Below are the code and all the weights of a small trained network. Each question names an input and a class and asks about switching units off, where a switched-off unit gives its printed mean instead of its output.

import numpy as np


def w(rows, s, z=0):
    codes = np.array(rows[::2]) - 128.0
    scale = np.full(codes.shape[1], s)
    scale[-1] = z or s
    return codes * scale


def f(y):
    return y / 2 * (1 + np.tanh(0.7978845608 * (y + 0.044715 * y**3)))


def log_softmax(a):
    a = a - a.max(-1, keepdims=True)
    return a - np.log(np.exp(a).sum(-1, keepdims=True))


def net(x, mask):
    res = np.array(x, float).reshape(1, 8) / 4 @ E
    y = f(res @ A[0][:, :-1].T + A[0][:, -1])
    res = res + np.where(mask, y, B[0][:, -1]) @ B[0][:, :-1]
    return log_softmax(res[-1] @ U[:, :-1].T + U[:, -1])


A, B = {}, {}
E = w([
[136,132,167,135,146,109,160,161,131,121,131],'x0',
[151,111,100,133,113,118,141,147,84,117,134],'x1',
[122,176,89,166,87,188,172,191,162,101,62],'x2',
[73,152,80,119,131,49,198,66,94,116,74],'x3',
[131,160,109,90,149,95,112,157,136,126,122],'x4',
[122,125,171,114,136,116,137,140,160,121,117],'x5',
[141,144,134,141,146,117,115,124,130,133,110],'x6',
[147,108,116,111,84,90,149,138,169,250,122],'x7',
],0.015)
A[0] = w([
[142,179,124,190,170,225,94,71,118,206,69,141],'N1',
[118,71,102,156,201,126,136,85,94,134,135,153],'N2',
[152,126,132,122,192,203,70,136,131,2,176,253],'N3',
[159,159,121,120,119,186,79,150,190,74,158,99],'N4',
[161,145,98,126,116,201,140,190,180,196,88,79],'N5',
[101,127,158,103,169,80,91,75,122,145,131,163],'N6',
[139,135,75,117,101,48,176,104,140,211,101,140],'N7',
[49,122,108,152,190,93,107,98,106,78,107,144],'N8',
[117,128,131,94,108,111,135,78,151,132,82,96],'N9',
[92,135,101,105,122,73,223,58,121,110,116,233],'N10',
[122,149,82,183,109,185,161,185,161,134,63,229],'N11',
[129,199,98,137,77,184,187,162,149,77,58,213],'N12',
[62,143,166,117,160,85,141,7,136,123,100,193],'N13',
[153,124,144,153,143,168,70,198,116,97,179,206],'N14',
[138,105,167,115,161,151,90,96,109,170,169,239],'N15',
[137,118,158,108,126,70,86,153,122,88,180,199],'N16',
[161,96,114,107,105,117,165,128,171,246,106,255],'N17',
[124,149,145,138,146,142,154,111,103,96,103,107],'N18',
[86,167,77,145,112,58,236,75,148,159,103,122],'N19',
[67,209,121,113,172,178,228,112,167,55,43,137],'N20',
],0.0086,0.0037)
B[0] = w([
[112,137,134,127,134,128,102,139,144,129,141,160],'N1',
[119,99,113,82,140,85,161,132,145,112,125,163],'N2',
[85,158,146,140,146,78,170,5,134,177,91,251],'N3',
[139,137,120,152,121,110,112,136,147,165,101,188],'N4',
[146,112,126,129,122,154,121,188,141,150,80,187],'N5',
[135,67,89,112,129,96,132,145,146,128,130,178],'N6',
[153,112,140,113,100,104,162,91,138,176,111,194],'N7',
[129,102,152,104,149,143,161,151,124,61,105,178],'N8',
[105,126,125,142,117,126,140,126,148,132,123,147],'N9',
[94,108,103,125,135,105,140,73,125,113,81,202],'N10',
[100,145,156,165,74,158,99,146,151,158,77,202],'N11',
[146,194,86,131,96,178,123,114,142,101,119,209],'N12',
[113,129,126,120,164,120,138,99,116,117,140,196],'N13',
[131,164,159,153,108,122,113,108,138,186,144,218],'N14',
[115,87,133,102,160,79,107,116,104,150,145,200],'N15',
[103,102,108,110,124,96,138,105,108,144,151,183],'N16',
[176,132,191,140,114,142,98,142,119,188,134,213],'N17',
[122,122,101,134,120,163,116,96,103,86,120,149],'N18',
[161,191,147,127,141,108,99,53,135,119,60,200],'N19',
[119,155,110,121,134,174,107,115,124,111,110,211],'N20',
],0.013,0.017)
U = w([
[141,86,163,103,200,81,149,78,85,196,109,252],'0',
[170,202,108,201,91,131,167,97,250,147,101,181],'1',
[116,53,62,140,224,79,248,135,149,2,128,68],'2',
[134,180,81,127,125,197,60,124,100,12,87,25],'3',
[243,41,160,106,162,110,56,181,137,210,253,85],'4',
[180,123,144,159,109,192,74,248,159,185,95,54],'5',
],0.0086,0.0033)

Each question gives the input, the list of numbers given to net, and the class t.
The units are the neurons (one row each of A and B). Each row of codes is followed by its name. A weight is (code - 128) times the scale printed after its matrix; where a second scale follows, it is the last column's (A, B and U).
mask holds one flag per neuron, in row order. A switched-off neuron (its flag False) gives its mean, the last column of its row in B, instead of its output. The means were averaged over made-up inputs and are rounded, as every weight is.
A unit's drop is (log p(t) with every unit on - log p(t) with that unit switched off) / (log p(t) with every unit on - log p(t) with every unit switched off).
The circuit of an input: a set's keep is (log p(t) with only the set's units on - log p(t) with every unit switched off) / (log p(t) with every unit on - log p(t) with every unit switched off). Starting from the 12 units with the biggest drops (on a tie, the unit counted first), units are removed one at a time, each time the one whose removal leaves the highest keep (on an exact tie, the one counted first), for as long as the keep stays at least 0.8.
circuit, biggest first: the units of the circuit, biggest drop first
unit that matters most: the unit with the biggest drop
top k neurons: the k neurons with the biggest drops, biggest first
drop when u is switched off: that unit's drop, to one decimal
input [-3,4,3,-1,4,-3,6,1], class 5: circuit, biggest first : [N3 N19]
input [1,5,4,-6,-1,1,8,1], class 5: circuit, biggest first : [N5 N19]
input [4,7,4,-4,5,8,-6,1], class 5: circuit, biggest first : [N3 N5]
input [-7,-6,7,-1,0,4,2,4], class 5: top 2 neurons : [N3 N5]
input [8,4,-7,0,-7,0,-5,3], class 4: circuit, biggest first : [N3 N19]
input [-1,-2,-1,1,2,-8,2,-8], class 2: top 2 neurons : [N8 N17]
input [8,-3,4,1,0,-7,3,-8], class 3: unit that matters most : N20
input [-8,2,1,7,-8,7,-3,-5], class 3: top 3 neurons : [N20 N19 N12]
input [-2,4,5,1,-6,1,-8,-8], class 3: top 2 neurons : [N20 N18]
input [1,-3,5,-3,-3,-7,7,1], class 5: top 2 neurons : [N3 N5]
input [7,-8,5,5,-8,4,-8,0], class 3: top 2 neurons : [N20 N3]
input [6,-5,-4,0,-5,-1,2,3], class 4: drop when N3 is switched off : 0.5
input [-2,-4,4,-6,-4,8,7,2], class 5: drop when N12 is switched off : 0.0
input [-4,7,-7,-1,2,-2,2,2], class 4: unit that matters most : N3
input [-1,6,-6,-1,5,5,-6,2], class 4: drop when N3 is switched off : 0.3
